Here is a tiny trained network, its code and every weight. The questions are about switching its units off for an input and a target symbol, where a switched-off unit gives its printed mean instead of its output.

import numpy as np


def w(rows, s, z=0):
    codes = np.array(rows[::2]) - 128.0
    scale = np.full(codes.shape[1], s)
    scale[-1] = z or s
    return codes * scale


def norm(h):
    return h / np.sqrt((h * h).mean(-1, keepdims=True) + 1e-5)


def f(y):
    return y / 2 * (1 + np.tanh(0.7978845608 * (y + 0.044715 * y**3)))


def softmax(a):
    e = np.exp(a - a.max(-1, keepdims=True))
    return e / e.sum(-1, keepdims=True)


def log_softmax(a):
    a = a - a.max(-1, keepdims=True)
    return a - np.log(np.exp(a).sum(-1, keepdims=True))


def net(x, mask):
    ids = ['ΛΞΣΩαβγδεζηθμ'.index(c) for c in x.split()]
    T = len(ids)
    res = E[ids] + P[:T]
    u = 0
    for l in range(3):
        q, k, v = (norm(res) @ M[l].T for M in (Q, K, V))
        z = softmax(np.where(np.tri(T) > 0, q @ k.T / 2**0.5, -1e9)) @ v
        res = res + np.where(mask[u], z, O[l][:, -1]) @ O[l][:, :-1]
        u += 1
        y = f(norm(res) @ A[l][:, :-1].T + A[l][:, -1])
        res = res + np.where(mask[u : u + 12], y, B[l][:, -1]) @ B[l][:, :-1]
        u += 12
    return log_softmax(norm(res)[-1] @ U[:, :-1].T + U[:, -1])


Q, K, V, O, A, B = {}, {}, {}, {}, {}, {}
E = w([
[3,140,57,134],'Λ',
[123,98,118,148],'Ξ',
[139,142,138,175],'Σ',
[132,113,121,119],'Ω',
[138,113,149,132],'α',
[132,94,126,125],'β',
[162,85,119,118],'γ',
[137,128,134,124],'δ',
[135,137,135,140],'ε',
[135,99,138,128],'ζ',
[124,133,139,139],'η',
[140,84,135,123],'θ',
[163,147,248,187],'μ',
],0.004)
P = w([
[115,52,187,102],'0',
[133,146,138,128],'1',
[141,125,92,132],'2',
[112,52,168,159],'3',
[136,145,141,132],'4',
[140,125,92,132],'5',
[159,3,170,169],'6',
],0.0051)
Q[0] = w([
[89,145,2,151],'0.h0',
[123,148,254,105],'0.h0',
],0.0071)
K[0] = w([
[7,157,45,129],'0.h0',
[255,145,177,134],'0.h0',
],0.0071)
V[0] = w([
[2,126,105,119],'0.h0',
[120,144,116,101],'0.h0',
],0.0026)
O[0] = w([
[146,25,162,250,42],'0.h0',
[140,88,88,135,4],'0.h0',
],0.002,0.00044)
A[0] = w([
[207,129,118,82,134],'0.n0',
[3,96,93,110,49],'0.n1',
[17,119,156,137,213],'0.n2',
[172,180,115,116,127],'0.n3',
[150,76,154,200,6],'0.n4',
[173,105,137,193,77],'0.n5',
[55,93,218,96,209],'0.n6',
[167,124,137,159,41],'0.n7',
[179,129,133,137,42],'0.n8',
[141,96,200,230,41],'0.n9',
[167,135,126,30,82],'0.n10',
[179,137,124,176,71],'0.n11',
],0.0042,0.0015)
B[0] = w([
[40,114,179,164,147],'0.n0',
[206,78,183,160,125],'0.n1',
[191,19,127,80,195],'0.n2',
[55,149,117,137,120],'0.n3',
[53,81,69,178,181],'0.n4',
[45,92,101,163,178],'0.n5',
[133,62,85,22,251],'0.n6',
[106,114,111,157,122],'0.n7',
[70,86,92,218,113],'0.n8',
[172,39,56,137,230],'0.n9',
[2,118,158,195,110],'0.n10',
[57,98,103,151,138],'0.n11',
],0.0031,0.0017)
Q[1] = w([
[127,101,25,191],'1.h0',
[215,98,244,1],'1.h0',
],0.0073)
K[1] = w([
[232,88,165,191],'1.h0',
[2,171,26,79],'1.h0',
],0.0075)
V[1] = w([
[97,143,5,59],'1.h0',
[166,131,125,113],'1.h0',
],0.0028)
O[1] = w([
[13,131,6,50,2],'1.h0',
[128,162,153,100,123],'1.h0',
],0.0022,0.00061)
A[1] = w([
[117,148,63,140,120],'1.n0',
[174,216,185,200,113],'1.n1',
[142,151,110,26,172],'1.n2',
[135,229,96,4,147],'1.n3',
[139,155,83,55,106],'1.n4',
[81,78,126,94,150],'1.n5',
[49,66,97,37,76],'1.n6',
[143,119,56,139,69],'1.n7',
[151,222,145,138,123],'1.n8',
[216,2,136,83,5],'1.n9',
[171,156,62,136,50],'1.n10',
[44,56,81,9,70],'1.n11',
],0.0033,0.0026)
B[1] = w([
[72,110,105,80,116],'1.n0',
[146,41,101,242,130],'1.n1',
[198,130,121,109,129],'1.n2',
[236,96,41,109,72],'1.n3',
[167,154,87,118,60],'1.n4',
[153,102,197,124,222],'1.n5',
[154,134,223,205,148],'1.n6',
[72,148,81,100,94],'1.n7',
[132,79,73,179,94],'1.n8',
[41,74,192,156,250],'1.n9',
[40,191,90,128,45],'1.n10',
[164,136,223,252,165],'1.n11',
],0.0027,0.0011)
Q[2] = w([
[234,121,158,34],'2.h0',
[3,59,119,249],'2.h0',
],0.0045)
K[2] = w([
[177,232,78,183],'2.h0',
[38,3,166,183],'2.h0',
],0.0055)
V[2] = w([
[215,122,82,212],'2.h0',
[61,6,149,143],'2.h0',
],0.0011)
O[2] = w([
[180,211,84,126,118],'2.h0',
[187,56,255,36,252],'2.h0',
],0.00095,0.0012)
A[2] = w([
[202,89,104,1,73],'2.n0',
[108,206,168,94,98],'2.n1',
[109,110,107,107,86],'2.n2',
[175,138,98,123,91],'2.n3',
[101,103,214,58,84],'2.n4',
[164,150,196,114,49],'2.n5',
[137,133,163,129,141],'2.n6',
[155,134,162,29,8],'2.n7',
[151,55,108,110,61],'2.n8',
[176,113,193,97,95],'2.n9',
[120,154,75,173,104],'2.n10',
[237,148,188,101,36],'2.n11',
],0.0054,0.0018)
B[2] = w([
[82,4,91,175,160],'2.n0',
[83,131,52,235,72],'2.n1',
[47,174,149,110,120],'2.n2',
[141,121,162,91,94],'2.n3',
[148,66,138,78,247],'2.n4',
[65,212,66,136,116],'2.n5',
[152,128,75,139,151],'2.n6',
[70,87,162,182,93],'2.n7',
[62,134,68,242,237],'2.n8',
[97,188,155,37,208],'2.n9',
[121,109,233,55,140],'2.n10',
[58,144,87,40,139],'2.n11',
],0.0028,0.0015)
U = w([
[143,2,241,21,142],'Λ',
[32,30,31,233,86],'Ξ',
[239,136,216,253,66],'Σ',
[61,238,63,179,251],'Ω',
[53,120,10,15,87],'α',
[27,198,154,73,165],'β',
[11,186,249,208,29],'γ',
[171,215,111,73,219],'δ',
[248,167,87,61,103],'ε',
[27,168,71,52,128],'ζ',
[220,96,5,19,5],'η',
[45,198,236,41,146],'θ',
[194,210,235,50,107],'μ',
],0.008,0.0029)

Each question gives the input, a string of symbols that net reads in full, and the target symbol t.
The units are the heads (2 rows each of Q, K, V and O) and the neurons (one row each of A and B). Each row of codes is followed by its name. A weight is (code - 128) times the scale printed after its matrix; where a second scale follows, it is the last column's (O, A, B and U).
mask holds one flag per unit, layer by layer, with each layer's heads first. A switched-off unit (its flag False) gives its mean, the last column of its rows in O or B, instead of its output. The means were averaged over made-up inputs and are rounded, as every weight is.
A unit's drop is (log p(t) with every unit on - log p(t) with that unit switched off) / (log p(t) with every unit on - log p(t) with every unit switched off).
The circuit of an input: a set's keep is (log p(t) with only the set's units on - log p(t) with every unit switched off) / (log p(t) with every unit on - log p(t) with every unit switched off). Starting from the 12 units with the biggest drops (on a tie, the unit counted first), units are removed one at a time, each time the one whose removal leaves the highest keep (on an exact tie, the one counted first), for as long as the keep stays at least 0.8.
circuit, biggest first: the units of the circuit, biggest drop first
most important unit: the unit with the biggest drop
k most important neurons: the k neurons with the biggest drops, biggest first
k most important neurons of layer l: the k neurons of layer l with the biggest drops, biggest first
input Σ Σ Σ, target Ω: 2 most important neurons	0.n6; 0.n1
input μ Ξ β, target Σ: circuit, biggest first	1.h0; 0.n6; 0.n2; 0.n9
input μ Ω θ, target Σ: circuit, biggest first	0.n6; 0.n2; 1.h0; 0.n9
input Ω δ μ γ η Ξ, target Σ: most important unit	1.h0
input μ η η, target Σ: circuit, biggest first	1.h0; 0.n6
input ε θ Σ μ μ ε, target Σ: circuit, biggest first	1.h0; 0.n6
input Σ Σ γ α η α, target γ: 3 most important neurons	0.n0; 0.n6; 0.n2
input μ Ξ Σ, target Σ: 3 most important neurons	2.n10; 2.n8; 1.n1
input θ Σ θ θ Σ η, target ε: 2 most important neurons of layer 1	1.n3; 1.n11
input μ θ δ α Σ γ, target Σ: 2 most important neurons	0.n6; 0.n2
input β Ξ Ξ, target α: 4 most important neurons	0.n6; 1.n11; 0.n2; 0.n9
input η Ξ Λ α θ Ω, target Ξ: 3 most important neurons of layer 2	2.n9; 2.n4; 2.n11
input δ Ξ α δ γ δ, target μ: 4 most important neurons	0.n6; 0.n0; 2.n10; 0.n10
input μ Λ Ξ Σ Λ, target Λ: most important unit	0.h0
input δ β ζ, target θ: 2 most important neurons	0.n2; 0.n0
input α Λ Λ η Ω, target Ω: 2 most important neurons of layer 0	0.n10; 0.n0
input δ Ξ Ω Σ α, target α: 2 most important neurons of layer 2	2.n11; 2.n0
input δ Σ γ η θ, target θ: 2 most important neurons	0.n10; 0.n0
input Σ δ γ Σ α, target α: 2 most important neurons	2.n11; 1.n3
input Ξ Ξ Ω η Σ η, target ε: most important unit	0.n4
input β Σ μ Ω ε Σ, target Σ: 2 most important neurons	2.n10; 2.n8
input α η μ η Σ θ, target Σ: 3 most important neurons	0.n6; 0.n2; 0.n9
input γ ε θ Ω γ Σ, target Ω: 2 most important neurons of layer 0	0.n6; 0.n2
input η μ β, target Σ: 2 most important neurons	0.n6; 1.n1
input μ Λ θ Σ θ, target θ: 3 most important neurons	0.n10; 0.n0; 2.n5
input ζ η β Σ μ ζ, target Σ: 2 most important neurons	0.n6; 1.n1
input ε γ β α θ ζ, target θ: most important unit	0.n2
input α μ ζ Σ μ α, target Σ: 2 most important neurons of layer 1	1.n1; 1.n9
